Here is a tiny trained network, its code and every weight. The questions are about switching its units off for an input and a class, where a switched-off unit gives its printed mean instead of its output.

import numpy as np


def w(rows, s, z=0):
    codes = np.array(rows[::2]) - 128.0
    scale = np.full(codes.shape[1], s)
    scale[-1] = z or s
    return codes * scale


def f(y):
    return y / 2 * (1 + np.tanh(0.7978845608 * (y + 0.044715 * y**3)))


def log_softmax(a):
    a = a - a.max(-1, keepdims=True)
    return a - np.log(np.exp(a).sum(-1, keepdims=True))


def net(x, mask):
    res = np.array(x, float).reshape(1, 7) / 4 @ E
    y = f(res @ A[0][:, :-1].T + A[0][:, -1])
    res = res + np.where(mask, y, B[0][:, -1]) @ B[0][:, :-1]
    return log_softmax(res[-1] @ U[:, :-1].T + U[:, -1])


A, B = {}, {}
E = w([
[55,146,66,147,131,132,78,1],'x0',
[83,114,148,188,166,76,211,83],'x1',
[124,149,143,113,125,135,122,123],'x2',
[148,81,141,87,183,243,145,54],'x3',
[126,151,152,116,126,132,118,117],'x4',
[83,141,159,223,79,216,107,194],'x5',
[57,92,87,50,157,160,172,242],'x6',
],0.0093)
A[0] = w([
[195,140,142,144,104,151,192,166,90],'n1',
[128,129,80,65,153,63,134,94,20],'n2',
[62,112,146,222,82,198,102,163,117],'n3',
[156,74,145,128,179,169,87,113,93],'n4',
[113,167,88,131,112,93,98,164,4],'n5',
[162,128,102,70,61,174,84,129,38],'n6',
[109,165,116,114,91,75,131,149,89],'n7',
[6,110,99,46,145,127,152,188,93],'n8',
[69,126,71,157,96,143,121,90,61],'n9',
[63,122,216,137,196,147,208,87,121],'n10',
[131,97,139,111,180,199,134,113,24],'n11',
[161,98,98,80,92,156,38,138,11],'n12',
[61,144,77,117,128,135,73,97,29],'n13',
[63,164,119,181,107,54,158,169,58],'n14',
],0.011,0.0033)
B[0] = w([
[104,236,173,131,1,137,229,105,185],'n1',
[160,74,127,22,133,82,122,180,193],'n2',
[155,44,255,34,222,106,117,73,246],'n3',
[191,158,74,162,109,150,110,127,171],'n4',
[231,102,69,175,143,208,106,157,157],'n5',
[12,49,52,107,68,79,97,102,185],'n6',
[159,90,72,104,190,214,54,157,168],'n7',
[130,225,172,210,194,38,111,28,251],'n8',
[107,182,90,75,91,129,253,169,179],'n9',
[115,28,74,174,38,125,81,208,204],'n10',
[230,174,58,159,170,180,39,177,182],'n11',
[13,86,84,159,10,62,120,85,184],'n12',
[216,226,147,84,26,149,192,186,175],'n13',
[162,69,84,147,71,221,79,148,205],'n14',
],0.0071,0.011)
U = w([
[167,124,89,136,152,198,70,186,45],'0',
[62,76,122,149,110,110,130,144,238],'1',
[132,91,195,11,183,127,122,142,93],'2',
[121,219,142,74,97,170,233,188,50],'3',
[131,183,161,195,161,76,96,63,105],'4',
[123,121,147,106,149,133,118,142,253],'5',
],0.011,0.0054)

Each question gives the input, the list of numbers given to net, and the class t.
The units are the neurons (one row each of A and B). Each row of codes is followed by its name. A weight is (code - 128) times the scale printed after its matrix; where a second scale follows, it is the last column's (A, B and U).
mask holds one flag per neuron, in row order. A switched-off neuron (its flag False) gives its mean, the last column of its row in B, instead of its output. The means were averaged over made-up inputs and are rounded, as every weight is.
A unit's drop is (log p(t) with every unit on - log p(t) with that unit switched off) / (log p(t) with every unit on - log p(t) with every unit switched off).
The circuit of an input: a set's keep is (log p(t) with only the set's units on - log p(t) with every unit switched off) / (log p(t) with every unit on - log p(t) with every unit switched off). Starting from the 12 units with the biggest drops (on a tie, the unit counted first), units are removed one at a time, each time the one whose removal leaves the highest keep (on an exact tie, the one counted first), for as long as the keep stays at least 0.8.
circuit, biggest first: the units of the circuit, biggest drop first
most important unit: the unit with the biggest drop
k most important neurons: the k neurons with the biggest drops, biggest first
input [-8,-5,1,5,5,5,-6], class 3: most important unit => n1
input [2,5,7,-7,-4,2,4], class 0: circuit, biggest first => n14, n7
input [4,-7,-4,3,-4,-5,-7], class 1: circuit, biggest first => n8, n12
input [0,2,-6,-8,2,8,5], class 0: 3 most important neurons => n14, n5, n7
input [5,5,-1,4,-7,5,-6], class 5: circuit, biggest first => n8, n3
input [1,1,-5,-1,-4,4,-1], class 2: circuit, biggest first => n3, n8, n10
input [-5,-8,-1,-4,-2,7,-6], class 1: circuit, biggest first => n12, n6
input [5,-6,3,-4,0,1,-3], class 1: 2 most important neurons => n12, n8
input [8,-6,-5,-5,0,3,-6], class 3: circuit, biggest first => n13, n9
input [4,2,0,4,-2,-5,-3], class 2: 2 most important neurons => n2, n8
input [3,3,6,7,3,-5,4], class 0: circuit, biggest first => n11, n10
input [-6,-1,2,5,3,-2,-4], class 3: circuit, biggest first => n1, n3
input [4,-8,7,0,8,7,-4], class 1: 2 most important neurons => n12, n6
input [6,-6,-3,-8,-5,-2,-1], class 0: circuit, biggest first => n5
input [8,4,6,8,-7,8,0], class 0: 2 most important neurons => n11, n10
input [8,1,7,3,-2,7,-7], class 3: 3 most important neurons => n9, n13, n8
input [-4,5,5,-6,6,2,-6], class 0: 2 most important neurons => n14, n8
input [0,4,8,-3,-3,8,-6], class 2: 2 most important neurons => n3, n8
input [0,-6,-2,-2,-6,-7,8], class 4: 2 most important neurons => n8, n3
input [2,-4,-2,-7,6,-8,-6], class 2: circuit, biggest first => n2
input [-6,-4,1,7,7,-2,-6], class 0: 4 most important neurons => n8, n11, n4, n3
input [-5,7,8,1,-4,-5,7], class 1: 2 most important neurons => n10, n3
input [-5,-2,8,2,-5,-1,-1], class 3: circuit, biggest first => n3, n1
input [3,4,3,0,6,6,7], class 4: 2 most important neurons => n8, n2
input [-7,-6,1,0,-3,3,-7], class 3: 3 most important neurons => n1, n8, n10
input [8,-3,-4,-7,-4,-4,3], class 3: 2 most important neurons => n13, n9
input [-7,-5,3,7,8,3,7], class 5: circuit, biggest first => n8
input [5,2,1,8,-1,-1,-7], class 0: circuit, biggest first => n8, n11
